Below are the code and all the weights of a small trained network. Each question names an input and a target symbol and asks about switching units off, where a switched-off unit gives its printed mean instead of its output.

import numpy as np


def w(rows, s, z=0):
    codes = np.array(rows[::2]) - 128.0
    scale = np.full(codes.shape[1], s)
    scale[-1] = z or s
    return codes * scale


def norm(h):
    return h / np.sqrt((h * h).mean(-1, keepdims=True) + 1e-5)


def softmax(a):
    e = np.exp(a - a.max(-1, keepdims=True))
    return e / e.sum(-1, keepdims=True)


def log_softmax(a):
    a = a - a.max(-1, keepdims=True)
    return a - np.log(np.exp(a).sum(-1, keepdims=True))


def net(x, mask):
    ids = ['ΓΛΠζηθμ'.index(c) for c in x.split()]
    T = len(ids)
    res = E[ids] + P[:T]
    u = 0
    for l in range(2):
        r = norm(res)
        for j in range(3):
            rows = slice(3 * j, 3 * j + 3)
            q, k, v = (r @ M[l][rows].T for M in (Q, K, V))
            z = softmax(np.where(np.tri(T) > 0, q @ k.T / 3**0.5, -1e9)) @ v
            o = O[l][rows]
            res = res + np.where(mask[u + j], z, o[:, -1]) @ o[:, :-1]
        u += 3
    return log_softmax(norm(res)[-1] @ U[:, :-1].T + U[:, -1])


Q, K, V, O = {}, {}, {}, {}
E = w([
[134,133,168],'Γ',
[68,184,126],'Λ',
[120,253,94],'Π',
[164,155,180],'ζ',
[44,69,19],'η',
[130,183,144],'θ',
[127,133,164],'μ',
],0.007)
P = w([
[73,193,101],'0',
[108,184,132],'1',
[110,126,144],'2',
[74,86,147],'3',
[84,48,80],'4',
[3,50,93],'5',
],0.0035)
Q[0] = w([
[155,106,86],'L0H1',
[75,175,155],'L0H1',
[126,70,191],'L0H1',
[131,124,179],'L0H2',
[8,152,96],'L0H2',
[211,101,106],'L0H2',
[134,157,70],'L0H3',
[99,122,125],'L0H3',
[132,105,134],'L0H3',
],0.011)
K[0] = w([
[142,117,87],'L0H1',
[146,155,231],'L0H1',
[93,201,94],'L0H1',
[179,145,155],'L0H2',
[163,1,60],'L0H2',
[12,214,245],'L0H2',
[133,181,132],'L0H3',
[163,155,108],'L0H3',
[107,99,77],'L0H3',
],0.0067)
V[0] = w([
[165,65,130],'L0H1',
[79,120,133],'L0H1',
[143,142,147],'L0H1',
[249,148,133],'L0H2',
[172,156,1],'L0H2',
[145,126,169],'L0H2',
[94,131,87],'L0H3',
[194,159,88],'L0H3',
[142,129,160],'L0H3',
],0.0069)
O[0] = w([
[50,120,86,3],'L0H1',
[143,161,114,153],'L0H1',
[151,90,109,153],'L0H1',
[92,53,48,49],'L0H2',
[91,14,200,99],'L0H2',
[137,139,96,119],'L0H2',
[141,123,107,137],'L0H3',
[102,2,132,107],'L0H3',
[144,149,113,136],'L0H3',
],0.0049,0.0044)
Q[1] = w([
[153,16,50],'L1H1',
[117,254,182],'L1H1',
[170,152,135],'L1H1',
[151,134,173],'L1H2',
[10,61,117],'L1H2',
[218,187,81],'L1H2',
[99,49,105],'L1H3',
[135,79,122],'L1H3',
[176,64,164],'L1H3',
],0.0088)
K[1] = w([
[129,199,207],'L1H1',
[128,64,58],'L1H1',
[80,119,107],'L1H1',
[78,147,118],'L1H2',
[204,128,12],'L1H2',
[107,85,255],'L1H2',
[152,203,108],'L1H3',
[120,174,133],'L1H3',
[83,202,128],'L1H3',
],0.0085)
V[1] = w([
[101,126,64],'L1H1',
[3,154,87],'L1H1',
[75,121,107],'L1H1',
[160,180,112],'L1H2',
[87,94,150],'L1H2',
[177,134,123],'L1H2',
[167,93,162],'L1H3',
[111,166,112],'L1H3',
[157,49,120],'L1H3',
],0.0069)
O[1] = w([
[175,139,148,94],'L1H1',
[253,23,212,128],'L1H1',
[184,125,155,97],'L1H1',
[159,67,113,218],'L1H2',
[120,181,160,69],'L1H2',
[126,111,118,153],'L1H2',
[116,185,61,104],'L1H3',
[122,64,166,175],'L1H3',
[149,200,106,3],'L1H3',
],0.0053,0.0051)
U = w([
[147,2,150,252],'Γ',
[157,154,196,77],'Λ',
[151,212,124,152],'Π',
[151,113,130,20],'ζ',
[129,113,43,145],'η',
[149,195,103,81],'θ',
[46,159,160,52],'μ',
],0.0089,0.0039)

Each question gives the input, a string of symbols that net reads in full, and the target symbol t.
The units are the heads (3 rows each of Q, K, V and O). Each row of codes is followed by its name. A weight is (code - 128) times the scale printed after its matrix; where a second scale follows, it is the last column's (O and U).
mask holds one flag per head, layer by layer. A switched-off head (its flag False) gives its mean, the last column of its rows in O, instead of its output. The means were averaged over made-up inputs and are rounded, as every weight is.
A unit's drop is (log p(t) with every unit on - log p(t) with that unit switched off) / (log p(t) with every unit on - log p(t) with every unit switched off).
The circuit of an input: a set's keep is (log p(t) with only the set's units on - log p(t) with every unit switched off) / (log p(t) with every unit on - log p(t) with every unit switched off). Starting from all 6 units, units are removed one at a time, each time the one whose removal leaves the highest keep (on an exact tie, the one counted first), for as long as the keep stays at least 0.8.
circuit, biggest first: the units of the circuit, biggest drop first
most important unit: the unit with the biggest drop
which heads matter: for each layer, one digit per head in row order, 1 if its drop is at least 0.15 and else 0, layers parted by /
drop when u is switched off: that unit's drop, to one decimal
input θ Λ θ Γ, target μ: circuit, biggest first	[L1H1 L0H1 L0H2]
input Γ η Π, target Γ: which heads matter	000 / 100
input Π Π Λ Λ Π, target Λ: most important unit	L1H2
input μ θ Π θ μ, target μ: circuit, biggest first	[L1H1 L0H1 L0H2]
input Λ θ Π μ Π Π, target Γ: circuit, biggest first	[L0H2 L0H3 L1H1]
input η θ η, target μ: circuit, biggest first	[L1H2 L0H2 L1H3]
input Π Π Γ μ μ, target Π: which heads matter	010 / 000
input ζ μ ζ Π, target η: circuit, biggest first	[L0H2 L1H2]
input Π ζ ζ, target η: circuit, biggest first	[L0H2 L1H1]
input Π θ ζ, target μ: circuit, biggest first	[L1H1 L0H1 L0H2 L1H3]
input ζ μ Λ ζ Γ, target η: circuit, biggest first	[L1H1 L0H2]
input Λ μ Γ, target Π: which heads matter	010 / 100
input Γ ζ θ, target η: circuit, biggest first	[L0H2 L1H1 L1H2]
input μ μ Γ μ Λ, target Π: circuit, biggest first	[L0H2]
input Γ θ ζ μ, target η: circuit, biggest first	[L0H2 L1H1]
input ζ Π η θ θ Π, target Λ: which heads matter	010 / 100
input θ ζ Γ, target η: circuit, biggest first	[L0H2 L1H1]
input Π θ Π, target μ: which heads matter	111 / 111
input ζ μ ζ Π ζ Λ, target η: which heads matter	010 / 000
input Π Π Π ζ θ Γ, target μ: which heads matter	010 / 100
input ζ Γ ζ Λ, target η: which heads matter	010 / 010
input θ ζ Λ μ Γ, target Π: which heads matter	011 / 100
input μ θ ζ ζ, target η: drop when L0H2 is switched off	0.6
input Π θ μ, target μ: drop when L1H3 is switched off	0.4
